Below is a small trained network, with its code and all its weights. Each question gives an input and a class and asks what happens when units are switched off, that is, made to give their printed mean instead of their output.

import numpy as np


def w(rows, s, z=0):
    codes = np.array(rows[::2]) - 128.0
    scale = np.full(codes.shape[1], s)
    scale[-1] = z or s
    return codes * scale


def f(y):
    return y / 2 * (1 + np.tanh(0.7978845608 * (y + 0.044715 * y**3)))


def log_softmax(a):
    a = a - a.max(-1, keepdims=True)
    return a - np.log(np.exp(a).sum(-1, keepdims=True))


def net(x, mask):
    res = np.array(x, float).reshape(1, 4) / 4 @ E
    y = f(res @ A[0][:, :-1].T + A[0][:, -1])
    res = res + np.where(mask, y, B[0][:, -1]) @ B[0][:, :-1]
    return log_softmax(res[-1] @ U[:, :-1].T + U[:, -1])


A, B = {}, {}
E = w([
[202,93,215,143,91,126,248],'x0',
[73,53,185,51,254,126,149],'x1',
[157,178,215,207,241,184,126],'x2',
[188,144,183,41,94,216,72],'x3',
],0.0099)
A[0] = w([
[176,171,162,237,209,168,104,94],'N1',
[178,57,140,131,103,159,230,120],'N2',
[194,152,84,146,94,134,90,153],'N3',
[129,44,114,56,61,89,114,72],'N4',
[184,118,166,118,103,122,184,59],'N5',
[97,104,106,120,109,43,150,28],'N6',
[106,95,57,127,82,107,189,78],'N7',
[116,147,149,130,116,97,206,104],'N8',
[170,147,184,11,80,150,51,24],'N9',
[151,112,82,50,100,65,126,87],'N10',
[146,159,149,138,76,112,93,118],'N11',
[183,186,118,119,98,107,159,120],'N12',
[114,130,167,169,161,114,114,154],'N13',
[72,158,73,166,151,102,165,65],'N14',
[54,179,57,115,163,132,101,101],'N15',
[80,101,168,53,149,135,136,156],'N16',
[98,79,141,34,182,107,139,135],'N17',
[185,181,109,146,76,119,94,159],'N18',
[160,222,102,196,4,117,84,107],'N19',
[90,191,94,105,166,146,14,120],'N20',
[203,140,110,46,111,235,96,5],'N21',
],0.011,0.0026)
B[0] = w([
[215,158,114,7,151,133,206,221],'N1',
[104,51,195,134,120,78,5,197],'N2',
[26,108,122,141,156,190,136,183],'N3',
[240,211,171,24,140,180,167,201],'N4',
[84,46,187,45,109,94,51,173],'N5',
[182,151,97,131,101,108,164,173],'N6',
[175,138,87,99,201,106,214,190],'N7',
[110,50,144,209,92,106,63,163],'N8',
[161,123,33,241,98,9,175,205],'N9',
[212,163,208,62,147,220,145,188],'N10',
[96,112,117,125,178,132,144,162],'N11',
[69,117,154,138,152,156,78,166],'N12',
[163,228,99,121,117,125,212,158],'N13',
[122,99,130,218,48,25,175,175],'N14',
[148,29,132,87,63,111,78,186],'N15',
[19,177,102,211,177,201,70,181],'N16',
[2,232,131,200,159,207,153,195],'N17',
[56,180,176,169,168,141,136,193],'N18',
[66,166,116,127,215,195,106,252],'N19',
[181,34,207,84,88,125,38,205],'N20',
[165,104,21,176,56,18,193,198],'N21',
],0.0072,0.016)
U = w([
[9,206,131,136,141,196,132,87],'0',
[250,204,161,15,120,162,195,115],'1',
[131,24,182,72,85,107,36,75],'2',
[149,122,57,195,84,37,217,254],'3',
],0.011,0.0021)

Each question gives the input, the list of numbers given to net, and the class t.
The units are the neurons (one row each of A and B). Each row of codes is followed by its name. A weight is (code - 128) times the scale printed after its matrix; where a second scale follows, it is the last column's (A, B and U).
mask holds one flag per neuron, in row order. A switched-off neuron (its flag False) gives its mean, the last column of its row in B, instead of its output. The means were averaged over made-up inputs and are rounded, as every weight is.
A unit's drop is (log p(t) with every unit on - log p(t) with that unit switched off) / (log p(t) with every unit on - log p(t) with every unit switched off).
The circuit of an input: a set's keep is (log p(t) with only the set's units on - log p(t) with every unit switched off) / (log p(t) with every unit on - log p(t) with every unit switched off). Starting from the 12 units with the biggest drops (on a tie, the unit counted first), units are removed one at a time, each time the one whose removal leaves the highest keep (on an exact tie, the one counted first), for as long as the keep stays at least 0.8.
circuit, biggest first: the units of the circuit, biggest drop first
most important unit: the unit with the biggest drop
k most important neurons: the k neurons with the biggest drops, biggest first
drop when u is switched off: that unit's drop, to one decimal
input [5,8,-6,0], class 0: circuit, biggest first : [N17]
input [7,6,-8,-4], class 1: 4 most important neurons : [N4 N7 N10 N6]
input [-4,4,5,6], class 3: 3 most important neurons : [N9 N21 N4]
input [-8,1,-8,7], class 1: 2 most important neurons : [N4 N10]
input [0,2,4,-5], class 3: 4 most important neurons : [N4 N10 N14 N20]
input [3,-2,7,-7], class 1: 2 most important neurons : [N1 N9]
input [-2,-5,1,6], class 3: 3 most important neurons : [N21 N9 N17]
input [7,1,-6,-5], class 2: 2 most important neurons : [N2 N8]
input [1,8,-8,-8], class 0: 3 most important neurons : [N17 N16 N1]
input [-5,4,-3,6], class 3: 2 most important neurons : [N9 N21]
input [-5,7,-2,8], class 3: 3 most important neurons : [N9 N21 N19]
input [-2,-7,-1,8], class 3: 2 most important neurons : [N21 N9]
input [-8,-6,-2,6], class 2: 3 most important neurons : [N20 N15 N17]
input [6,8,0,-8], class 0: 4 most important neurons : [N17 N9 N21 N16]
input [-6,4,-7,1], class 1: circuit, biggest first : [N4]
input [8,3,-6,-4], class 2: 4 most important neurons : [N2 N8 N5 N1]
input [8,5,-1,7], class 2: drop when N5 is switched off : 0.8
input [-8,4,-4,0], class 2: drop when N20 is switched off : 0.5
input [4,7,-7,-5], class 0: drop when N18 is switched off : -0.1
input [-3,-3,0,6], class 3: drop when N13 is switched off : 0.0
input [0,2,6,-4], class 1: most important unit : N1
